[[ -3.4   1.6 -20.1  -4.1  10.6   6.9 -12.1]
 [  5.8 -39.7 -42.9  -3.6  23.2  -6.2  25.7]
 [ 14.8  -6.2  22.6 -53.2  15.7  -5.9  10.1]
 [-14.5   1.7 -33.6   1.1 -10.0  -0.8   1.6]
 [  9.3   4.7 -10.3  -8.8  20.1  -4.0   6.5]
 [ -0.1   0.2  -0.1  -0.2  24.8 -47.2 -22.7]]
->
[[-14.5   1.7 -33.6   1.1 -10.0  -0.8   1.6]
 [ -3.4   1.6 -20.1  -4.1  10.6   6.9 -12.1]
 [ -0.1   0.2  -0.1  -0.2  24.8 -47.2 -22.7]
 [  5.8 -39.7 -42.9  -3.6  23.2  -6.2  25.7]
 [  9.3   4.7 -10.3  -8.8  20.1  -4.0   6.5]
 [ 14.8  -6.2  22.6 -53.2  15.7  -5.9  10.1]]

[[ -3.1  -6.4  -9.5   1.8  23.7  24.7   5.4]
 [ -6.2  43.4   0.2 -14.7 -35.9 -45.5   0.5]
 [  4.3  -3.1  -4.0  -8.1  37.2  16.0  -0.5]
 [-13.1   3.2 -21.6   4.5  21.4  20.7  17.0]
 [ 22.1  29.3  26.6 -34.8  -5.5 -48.9 -27.2]
 [-22.1   8.5 -29.0  13.9   2.2  19.5  25.9]]
->
[[-22.1   8.5 -29.0  13.9   2.2  19.5  25.9]
 [-13.1   3.2 -21.6   4.5  21.4  20.7  17.0]
 [ -6.2  43.4   0.2 -14.7 -35.9 -45.5   0.5]
 [ -3.1  -6.4  -9.5   1.8  23.7  24.7   5.4]
 [  4.3  -3.1  -4.0  -8.1  37.2  16.0  -0.5]
 [ 22.1  29.3  26.6 -34.8  -5.5 -48.9 -27.2]]

[[ 48.6  33.5  26.1  43.0  22.0  37.7  11.2  43.1]
 [  0.9  17.5 -17.3  -3.2   4.6  -7.3  11.3   8.4]
 [ -4.2   7.7  50.1  47.2  21.6  20.9  29.6  26.1]
 [-10.9 -20.8 -49.4 -57.4 -48.9 -38.6 -42.6 -41.8]]
->
[[-10.9 -20.8 -49.4 -57.4 -48.9 -38.6 -42.6 -41.8]
 [ -4.2   7.7  50.1  47.2  21.6  20.9  29.6  26.1]
 [  0.9  17.5 -17.3  -3.2   4.6  -7.3  11.3   8.4]
 [ 48.6  33.5  26.1  43.0  22.0  37.7  11.2  43.1]]

[[ -6.7  -2.6  -7.6  10.5   0.4 -10.5 -16.2  11.9]
 [ -3.9   9.6 -44.7  10.4 -55.8  13.3   5.1  27.1]
 [ -8.3 -10.8 -11.9  22.3  -2.9 -13.3  -2.1   1.0]
 [  3.1   2.1 -12.1   4.9 -10.9   5.5   6.1  -6.1]]
->
[[ -8.3 -10.8 -11.9  22.3  -2.9 -13.3  -2.1   1.0]
 [ -6.7  -2.6  -7.6  10.5   0.4 -10.5 -16.2  11.9]
 [ -3.9   9.6 -44.7  10.4 -55.8  13.3   5.1  27.1]
 [  3.1   2.1 -12.1   4.9 -10.9   5.5   6.1  -6.1]]

[[ -7.6  13.7]
 [ 33.8   3.4]
 [ 13.0  17.1]
 [ 38.7  10.2]
 [-60.7 -21.5]
 [-13.8  12.2]
 [-10.0 -16.1]]
->
[[-60.7 -21.5]
 [-13.8  12.2]
 [-10.0 -16.1]
 [ -7.6  13.7]
 [ 13.0  17.1]
 [ 33.8   3.4]
 [ 38.7  10.2]]

[[ 44.3 -10.9 -41.6 -39.1]
 [-57.5  17.5  51.0  49.6]
 [ 29.5  -8.7 -26.5 -26.0]
 [ 29.0 -11.2 -19.4 -11.0]
 [ 33.5  -6.0 -34.5 -33.6]
 [ 11.2   0.3 -13.2 -10.9]
 [ 63.5 -22.7 -53.2 -53.0]
 [-27.7   7.8  23.1  17.8]
 [ 57.5 -21.0 -44.1 -36.2]
 [  4.2   3.0  -7.4  -4.8]
 [ 12.8  -1.9 -17.6 -25.7]
 [-51.7  11.4  49.5  45.5]]
->
[[-57.5  17.5  51.0  49.6]
 [-51.7  11.4  49.5  45.5]
 [-27.7   7.8  23.1  17.8]
 [  4.2   3.0  -7.4  -4.8]
 [ 11.2   0.3 -13.2 -10.9]
 [ 12.8  -1.9 -17.6 -25.7]
 [ 29.0 -11.2 -19.4 -11.0]
 [ 29.5  -8.7 -26.5 -26.0]
 [ 33.5  -6.0 -34.5 -33.6]
 [ 44.3 -10.9 -41.6 -39.1]
 [ 57.5 -21.0 -44.1 -36.2]
 [ 63.5 -22.7 -53.2 -53.0]]

[[ -6.4 -10.9   2.0]
 [-21.9 -11.5   3.8]
 [ 25.2  19.5  -1.8]
 [ -0.6   3.0 -10.1]
 [ 24.0  -0.1   5.3]
 [ 20.4  18.7   3.5]
 [ 17.6  12.3 -10.7]
 [-42.3 -49.9   5.4]
 [  4.5   3.9 -11.5]
 [ 19.3  21.4   6.6]
 [ -4.9  -9.2   2.5]
 [  1.5  10.1  -3.3]]
->
[[-42.3 -49.9   5.4]
 [-21.9 -11.5   3.8]
 [ -6.4 -10.9   2.0]
 [ -4.9  -9.2   2.5]
 [ -0.6   3.0 -10.1]
 [  1.5  10.1  -3.3]
 [  4.5   3.9 -11.5]
 [ 17.6  12.3 -10.7]
 [ 19.3  21.4   6.6]
 [ 20.4  18.7   3.5]
 [ 24.0  -0.1   5.3]
 [ 25.2  19.5  -1.8]]
